Below are the code and all the weights of a small trained network. Each question names an input and a class and asks about switching units off, where a switched-off unit gives its printed mean instead of its output.

import numpy as np


def w(rows, s, z=0):
    codes = np.array(rows[::2]) - 128.0
    scale = np.full(codes.shape[1], s)
    scale[-1] = z or s
    return codes * scale


def norm(h):
    return h / np.sqrt((h * h).mean(-1, keepdims=True) + 1e-5)


def f(y):
    return np.maximum(y, 0)


def log_softmax(a):
    a = a - a.max(-1, keepdims=True)
    return a - np.log(np.exp(a).sum(-1, keepdims=True))


def net(x, mask):
    res = np.array(x, float).reshape(1, 6) / 4 @ E
    u = 0
    for l in range(4):
        y = f(norm(res) @ A[l][:, :-1].T + A[l][:, -1])
        res = res + np.where(mask[u : u + 6], y, B[l][:, -1]) @ B[l][:, :-1]
        u += 6
    return log_softmax(norm(res)[-1] @ U[:, :-1].T + U[:, -1])


A, B = {}, {}
E = w([
[84,56,23,109,197,28,204],'x0',
[142,182,173,2,59,88,165],'x1',
[183,186,176,204,119,130,234],'x2',
[38,37,110,128,137,223,176],'x3',
[216,84,215,39,201,233,205],'x4',
[218,172,138,113,149,54,98],'x5',
],0.0059)
A[0] = w([
[152,75,221,79,48,67,59,231],'0.n1',
[152,94,46,86,169,84,75,1],'0.n2',
[119,143,105,154,218,8,157,86],'0.n3',
[170,213,58,142,50,83,2,96],'0.n4',
[168,167,76,214,194,92,88,110],'0.n5',
[134,167,198,153,123,230,104,46],'0.n6',
],0.0072,0.0019)
B[0] = w([
[80,213,2,121,106,144,189,206],'0.n1',
[67,138,170,218,136,137,73,180],'0.n2',
[51,58,250,144,185,62,135,224],'0.n3',
[73,176,108,77,100,101,123,253],'0.n4',
[37,169,100,150,203,172,156,223],'0.n5',
[156,175,97,123,175,165,102,200],'0.n6',
],0.0084,0.0058)
A[1] = w([
[85,160,102,107,120,110,144,177],'1.n1',
[100,166,181,203,77,181,164,177],'1.n2',
[176,204,168,81,111,43,54,119],'1.n3',
[118,99,146,254,84,156,183,29],'1.n4',
[125,170,133,102,87,96,52,252],'1.n5',
[127,116,149,111,199,99,200,54],'1.n6',
],0.0096,0.0018)
B[1] = w([
[85,67,182,154,192,115,210,253],'1.n1',
[58,149,102,201,88,176,55,234],'1.n2',
[29,91,78,147,173,149,181,216],'1.n3',
[73,189,108,189,108,133,108,206],'1.n4',
[35,254,70,166,166,64,37,235],'1.n5',
[121,114,129,128,62,95,160,237],'1.n6',
],0.0093,0.0049)
A[2] = w([
[227,172,110,175,181,2,92,157],'2.n1',
[159,101,178,231,96,118,151,130],'2.n2',
[76,135,99,140,81,142,104,119],'2.n3',
[155,200,168,37,77,176,121,11],'2.n4',
[151,84,96,134,129,121,3,6],'2.n5',
[119,197,142,109,90,74,81,53],'2.n6',
],0.0083,0.0013)
B[2] = w([
[4,77,72,30,148,112,105,157],'2.n1',
[100,200,85,105,53,65,199,193],'2.n2',
[40,241,111,103,127,132,149,254],'2.n3',
[121,109,89,134,241,2,117,164],'2.n4',
[49,51,140,18,68,124,218,149],'2.n5',
[13,198,27,135,125,165,163,192],'2.n6',
],0.0071,0.0047)
A[3] = w([
[161,138,150,1,37,161,249,5],'3.n1',
[116,114,130,98,123,25,247,30],'3.n2',
[189,110,83,98,140,135,110,98],'3.n3',
[130,173,123,78,214,211,167,117],'3.n4',
[24,28,80,115,178,177,59,135],'3.n5',
[205,245,137,158,129,249,107,124],'3.n6',
],0.0083,0.0028)
B[3] = w([
[235,169,97,138,156,160,143,157],'3.n1',
[133,128,133,72,61,185,49,211],'3.n2',
[192,91,79,104,199,103,157,130],'3.n3',
[247,122,166,90,154,121,162,185],'3.n4',
[136,254,66,153,79,85,205,254],'3.n5',
[85,32,156,227,131,60,37,185],'3.n6',
],0.0091,0.0078)
U = w([
[136,53,93,111,84,139,37,10],'0',
[227,155,120,71,95,202,195,136],'1',
[202,114,172,114,200,115,114,120],'2',
[3,189,72,178,133,118,163,150],'3',
[133,47,87,112,88,142,39,3],'4',
[100,65,191,59,69,52,153,120],'5',
[144,85,194,234,126,177,24,123],'6',
],0.019,0.029)

Each question gives the input, the list of numbers given to net, and the class t.
The units are the neurons (one row each of A and B). Each row of codes is followed by its name. A weight is (code - 128) times the scale printed after its matrix; where a second scale follows, it is the last column's (A, B and U).
mask holds one flag per neuron, layer by layer. A switched-off neuron (its flag False) gives its mean, the last column of its row in B, instead of its output. The means were averaged over made-up inputs and are rounded, as every weight is.
A unit's drop is (log p(t) with every unit on - log p(t) with that unit switched off) / (log p(t) with every unit on - log p(t) with every unit switched off).
most important unit: the unit with the biggest drop
top k neurons: the k neurons with the biggest drops, biggest first
top k neurons in layer l: the k neurons of layer l with the biggest drops, biggest first
drop of u: that unit's drop, to one decimal
input [4,0,4,3,4,-2], class 1: top 2 neurons	[1.n5; 0.n2]
input [8,3,3,-1,-3,-1], class 5: most important unit	1.n5
input [-6,2,-1,6,7,-1], class 2: top 4 neurons	[3.n4; 2.n4; 3.n6; 0.n2]
input [-6,7,-4,-7,8,-5], class 2: top 2 neurons	[3.n4; 0.n4]
input [-4,4,6,7,6,4], class 2: top 3 neurons	[3.n4; 2.n4; 0.n2]
input [-5,8,3,6,8,8], class 1: top 2 neurons	[1.n5; 0.n2]
input [8,4,-5,-5,7,-6], class 5: top 3 neurons in layer 0	[0.n2; 0.n6; 0.n1]
input [7,-1,-1,3,7,4], class 1: top 3 neurons	[1.n5; 3.n1; 3.n6]
input [4,1,-2,-7,4,-4], class 5: top 2 neurons	[1.n5; 0.n4]
input [1,-3,6,-6,6,-3], class 6: top 2 neurons in layer 3	[3.n6; 3.n5]
input [3,-3,0,-3,4,-1], class 5: top 2 neurons	[1.n6; 1.n5]
input [4,4,-3,3,2,-2], class 1: top 2 neurons in layer 1	[1.n5; 1.n2]
input [-3,1,-3,-1,6,-8], class 1: top 2 neurons in layer 3	[3.n4; 3.n5]
input [0,-1,3,1,4,-3], class 6: most important unit	0.n3
input [-6,-4,3,-4,2,-7], class 6: top 2 neurons	[0.n6; 3.n6]
input [8,-6,6,4,6,3], class 5: top 2 neurons in layer 3	[3.n5; 3.n2]
input [-2,2,1,2,7,-3], class 2: top 2 neurons in layer 1	[1.n3; 1.n1]
input [8,4,-5,-2,4,2], class 5: drop of 1.n5	0.2
input [0,-5,1,-4,8,5], class 1: drop of 2.n1	0.3
input [4,1,6,-3,4,-3], class 1: drop of 3.n1	0.2
input [-3,-5,-5,-8,8,-5], class 2: top neuron	[3.n6]
